Below are the code and all the weights of a small trained network. Each question names an input and a class and asks about switching units off, where a switched-off unit gives its printed mean instead of its output.

import numpy as np


def w(rows, s, z=0):
    codes = np.array(rows[::2]) - 128.0
    scale = np.full(codes.shape[1], s)
    scale[-1] = z or s
    return codes * scale


def f(y):
    return y / 2 * (1 + np.tanh(0.7978845608 * (y + 0.044715 * y**3)))


def log_softmax(a):
    a = a - a.max(-1, keepdims=True)
    return a - np.log(np.exp(a).sum(-1, keepdims=True))


def net(x, mask):
    res = np.array(x, float).reshape(1, 6) / 4 @ E
    y = f(res @ A[0][:, :-1].T + A[0][:, -1])
    res = res + np.where(mask, y, B[0][:, -1]) @ B[0][:, :-1]
    return log_softmax(res[-1] @ U[:, :-1].T + U[:, -1])


A, B = {}, {}
E = w([
[137,143,51,213,171,135],'x0',
[127,99,114,100,140,139],'x1',
[148,101,180,205,128,200],'x2',
[136,108,127,125,152,114],'x3',
[65,137,146,87,246,169],'x4',
[128,135,134,141,128,119],'x5',
],0.013)
A[0] = w([
[113,152,63,45,119,8,72],'n1',
[63,155,196,164,247,111,2],'n2',
[105,70,225,87,110,78,184],'n3',
[101,123,254,53,76,100,161],'n4',
[164,138,89,127,174,57,77],'n5',
[125,117,41,172,130,158,120],'n6',
[140,156,138,148,86,100,112],'n7',
[152,79,132,164,56,54,28],'n8',
[121,41,191,189,138,127,219],'n9',
[107,65,199,178,113,244,78],'n10',
[82,176,11,192,163,129,185],'n11',
[154,28,112,163,34,88,15],'n12',
[24,207,218,98,207,163,32],'n13',
[197,26,188,187,131,181,129],'n14',
],0.0091,0.0026)
B[0] = w([
[62,216,91,112,144,146,253],'n1',
[109,100,152,97,139,107,223],'n2',
[155,138,60,174,170,182,215],'n3',
[180,97,101,248,212,205,254],'n4',
[123,163,103,165,136,129,164],'n5',
[172,114,145,167,178,158,188],'n6',
[143,116,152,111,129,97,161],'n7',
[121,93,194,88,143,81,201],'n8',
[137,174,111,141,105,117,197],'n9',
[94,176,158,140,131,128,232],'n10',
[172,96,112,167,169,138,235],'n11',
[93,65,194,77,129,81,214],'n12',
[116,82,168,89,131,105,255],'n13',
[82,207,112,139,96,136,224],'n14',
],0.012,0.0095)
U = w([
[203,112,79,219,146,181,131],'0',
[56,252,104,161,109,148,2],'1',
[99,63,158,120,123,124,197],'2',
],0.016,0.0025)

Each question gives the input, the list of numbers given to net, and the class t.
The units are the neurons (one row each of A and B). Each row of codes is followed by its name. A weight is (code - 128) times the scale printed after its matrix; where a second scale follows, it is the last column's (A, B and U).
mask holds one flag per neuron, in row order. A switched-off neuron (its flag False) gives its mean, the last column of its row in B, instead of its output. The means were averaged over made-up inputs and are rounded, as every weight is.
A unit's drop is (log p(t) with every unit on - log p(t) with that unit switched off) / (log p(t) with every unit on - log p(t) with every unit switched off).
The circuit of an input: a set's keep is (log p(t) with only the set's units on - log p(t) with every unit switched off) / (log p(t) with every unit on - log p(t) with every unit switched off). Starting from the 12 units with the biggest drops (on a tie, the unit counted first), units are removed one at a time, each time the one whose removal leaves the highest keep (on an exact tie, the one counted first), for as long as the keep stays at least 0.8.
units of the circuit, in order: the units of the circuit, biggest drop first
most important unit: the unit with the biggest drop
top k neurons: the k neurons with the biggest drops, biggest first
drop of u: that unit's drop, to one decimal
input [-4,1,8,-6,-3,-4], class 1: most important unit => n14
input [-4,-6,6,-7,-4,6], class 1: top 3 neurons => n14, n10, n11
input [-1,7,-3,6,-1,-6], class 1: top 3 neurons => n1, n4, n11
input [-4,-6,7,0,-8,-6], class 2: top 2 neurons => n12, n8
input [2,7,3,8,-3,-4], class 1: units of the circuit, in order => n14, n4
input [5,5,6,8,8,1], class 2: top 4 neurons => n2, n13, n1, n4
input [-4,-5,6,8,6,0], class 1: top 2 neurons => n14, n10
input [-7,4,-7,-5,2,0], class 0: top 2 neurons => n4, n3
input [5,-3,0,0,7,-1], class 2: top 3 neurons => n4, n2, n13
input [-5,-1,-5,6,-3,-2], class 0: top 2 neurons => n4, n14
input [2,6,6,-7,-7,-7], class 2: top 3 neurons => n12, n1, n8
input [-2,3,3,2,-1,-4], class 1: top 2 neurons => n11, n14
input [-1,5,-4,1,8,5], class 2: drop of n13 => 0.2
input [-4,8,7,3,6,1], class 1: units of the circuit, in order => n14
input [2,2,4,-4,1,8], class 1: drop of n4 => 0.5
input [-7,-3,-2,0,4,4], class 0: drop of n4 => 0.5
